Here is a tiny trained network, its code and every weight. The questions are about switching its units off for an input and a class, where a switched-off unit gives its printed mean instead of its output.

import numpy as np


def w(rows, s, z=0):
    codes = np.array(rows[::2]) - 128.0
    scale = np.full(codes.shape[1], s)
    scale[-1] = z or s
    return codes * scale


def f(y):
    return y / 2 * (1 + np.tanh(0.7978845608 * (y + 0.044715 * y**3)))


def log_softmax(a):
    a = a - a.max(-1, keepdims=True)
    return a - np.log(np.exp(a).sum(-1, keepdims=True))


def net(x, mask):
    res = np.array(x, float).reshape(1, 3) / 4 @ E
    y = f(res @ A[0][:, :-1].T + A[0][:, -1])
    res = res + np.where(mask, y, B[0][:, -1]) @ B[0][:, :-1]
    return log_softmax(res[-1] @ U[:, :-1].T + U[:, -1])


A, B = {}, {}
E = w([
[149,246,74,128,201,141],'x0',
[171,112,75,43,127,22],'x1',
[123,136,240,122,216,75],'x2',
],0.012)
A[0] = w([
[140,164,152,125,88,119,128],'n0',
[91,4,166,123,51,164,72],'n1',
[141,86,161,70,112,84,114],'n2',
[137,157,89,152,147,182,116],'n3',
[123,126,152,132,108,65,106],'n4',
[82,165,73,202,126,203,140],'n5',
[111,103,138,111,136,111,97],'n6',
[169,94,112,116,75,98,47],'n7',
[150,178,227,130,192,124,16],'n8',
[144,95,110,126,148,149,102],'n9',
[215,123,50,17,131,65,36],'n10',
[163,217,101,94,210,110,5],'n11',
[113,28,200,117,123,71,103],'n12',
[107,135,183,103,201,131,135],'n13',
[72,112,205,221,153,197,120],'n14',
[151,132,164,114,105,91,95],'n15',
[112,141,135,109,118,131,127],'n16',
[130,78,51,85,88,147,104],'n17',
[100,127,120,126,134,123,127],'n18',
[156,62,186,90,147,23,127],'n19',
[113,158,162,136,202,103,107],'n20',
[144,136,140,115,118,137,126],'n21',
[166,185,93,171,130,180,105],'n22',
[97,204,89,143,111,227,162],'n23',
[166,129,123,144,101,121,97],'n24',
[135,92,68,115,74,131,76],'n25',
[162,129,59,77,144,103,44],'n26',
[71,39,160,137,21,130,173],'n27',
[88,141,199,143,243,107,34],'n28',
[146,124,61,84,140,89,17],'n29',
[159,149,114,134,129,179,117],'n30',
[142,142,134,124,105,130,131],'n31',
[129,107,126,82,180,68,76],'n32',
[173,238,104,124,192,91,131],'n33',
[151,104,61,111,30,128,55],'n34',
[79,108,218,183,135,193,40],'n35',
[84,96,122,185,71,149,43],'n36',
],0.012,0.014)
B[0] = w([
[125,124,129,124,128,131,128],'n0',
[105,127,28,225,46,246,214],'n1',
[82,194,152,74,195,72,182],'n2',
[46,173,117,150,156,148,161],'n3',
[68,175,148,95,191,78,151],'n4',
[48,177,84,148,149,159,201],'n5',
[112,137,109,96,146,130,134],'n6',
[121,166,162,97,162,90,144],'n7',
[140,107,50,206,81,223,174],'n8',
[123,122,131,117,124,133,122],'n9',
[181,65,106,207,47,216,215],'n10',
[255,30,237,30,182,23,176],'n11',
[60,173,132,79,211,100,216],'n12',
[156,90,148,115,112,108,195],'n13',
[202,60,125,131,98,103,234],'n14',
[113,179,135,117,170,109,141],'n15',
[123,131,140,111,113,141,128],'n16',
[179,89,140,133,124,113,179],'n17',
[131,122,130,125,142,138,128],'n18',
[97,190,162,66,190,82,233],'n19',
[175,96,137,133,103,119,182],'n20',
[118,120,121,135,123,113,127],'n21',
[35,190,128,140,159,156,168],'n22',
[56,185,85,150,119,152,213],'n23',
[135,125,131,137,126,119,124],'n24',
[192,90,163,98,121,77,161],'n25',
[159,92,106,171,60,203,159],'n26',
[211,36,152,118,86,129,249],'n27',
[166,86,60,204,36,236,190],'n28',
[89,102,98,191,102,215,149],'n29',
[69,177,101,142,159,148,146],'n30',
[139,132,140,138,140,143,130],'n31',
[87,168,154,83,173,63,168],'n32',
[172,59,98,151,84,152,230],'n33',
[206,61,196,68,159,33,174],'n34',
[239,37,238,21,157,14,190],'n35',
[88,144,78,149,128,176,151],'n36',
],0.0096,0.016)
U = w([
[156,109,62,219,47,213,252],'0',
[216,87,171,96,107,49,78],'1',
[21,252,122,118,185,101,31],'2',
],0.013,0.0025)

Each question gives the input, the list of numbers given to net, and the class t.
The units are the neurons (one row each of A and B). Each row of codes is followed by its name. A weight is (code - 128) times the scale printed after its matrix; where a second scale follows, it is the last column's (A, B and U).
mask holds one flag per neuron, in row order. A switched-off neuron (its flag False) gives its mean, the last column of its row in B, instead of its output. The means were averaged over made-up inputs and are rounded, as every weight is.
A unit's drop is (log p(t) with every unit on - log p(t) with that unit switched off) / (log p(t) with every unit on - log p(t) with every unit switched off).
most important unit: the unit with the biggest drop
top k neurons: the k neurons with the biggest drops, biggest first
drop of u: that unit's drop, to one decimal
input [3,8,-2], class 0: most important unit : n10
input [0,-7,2], class 1: top 4 neurons : n35, n1, n10, n14
input [8,0,4], class 0: top 2 neurons : n28, n8
input [-7,-5,1], class 1: top 2 neurons : n35, n28
input [3,5,0], class 0: top 2 neurons : n10, n35
input [2,0,5], class 0: top 4 neurons : n35, n28, n8, n34
input [1,4,-1], class 0: top 3 neurons : n35, n11, n10
input [-6,1,-6], class 1: top 3 neurons : n34, n25, n10
input [0,-6,1], class 1: top 3 neurons : n35, n1, n10
input [-4,-4,1], class 1: top 4 neurons : n35, n28, n10, n8
input [6,5,0], class 0: top 4 neurons : n10, n35, n26, n34
input [-7,2,1], class 2: drop of n12 : 0.2
input [-5,-7,3], class 1: drop of n35 : 5.1
input [-2,-8,3], class 1: drop of n35 : 4.5
input [-8,4,-6], class 1: most important unit : n34
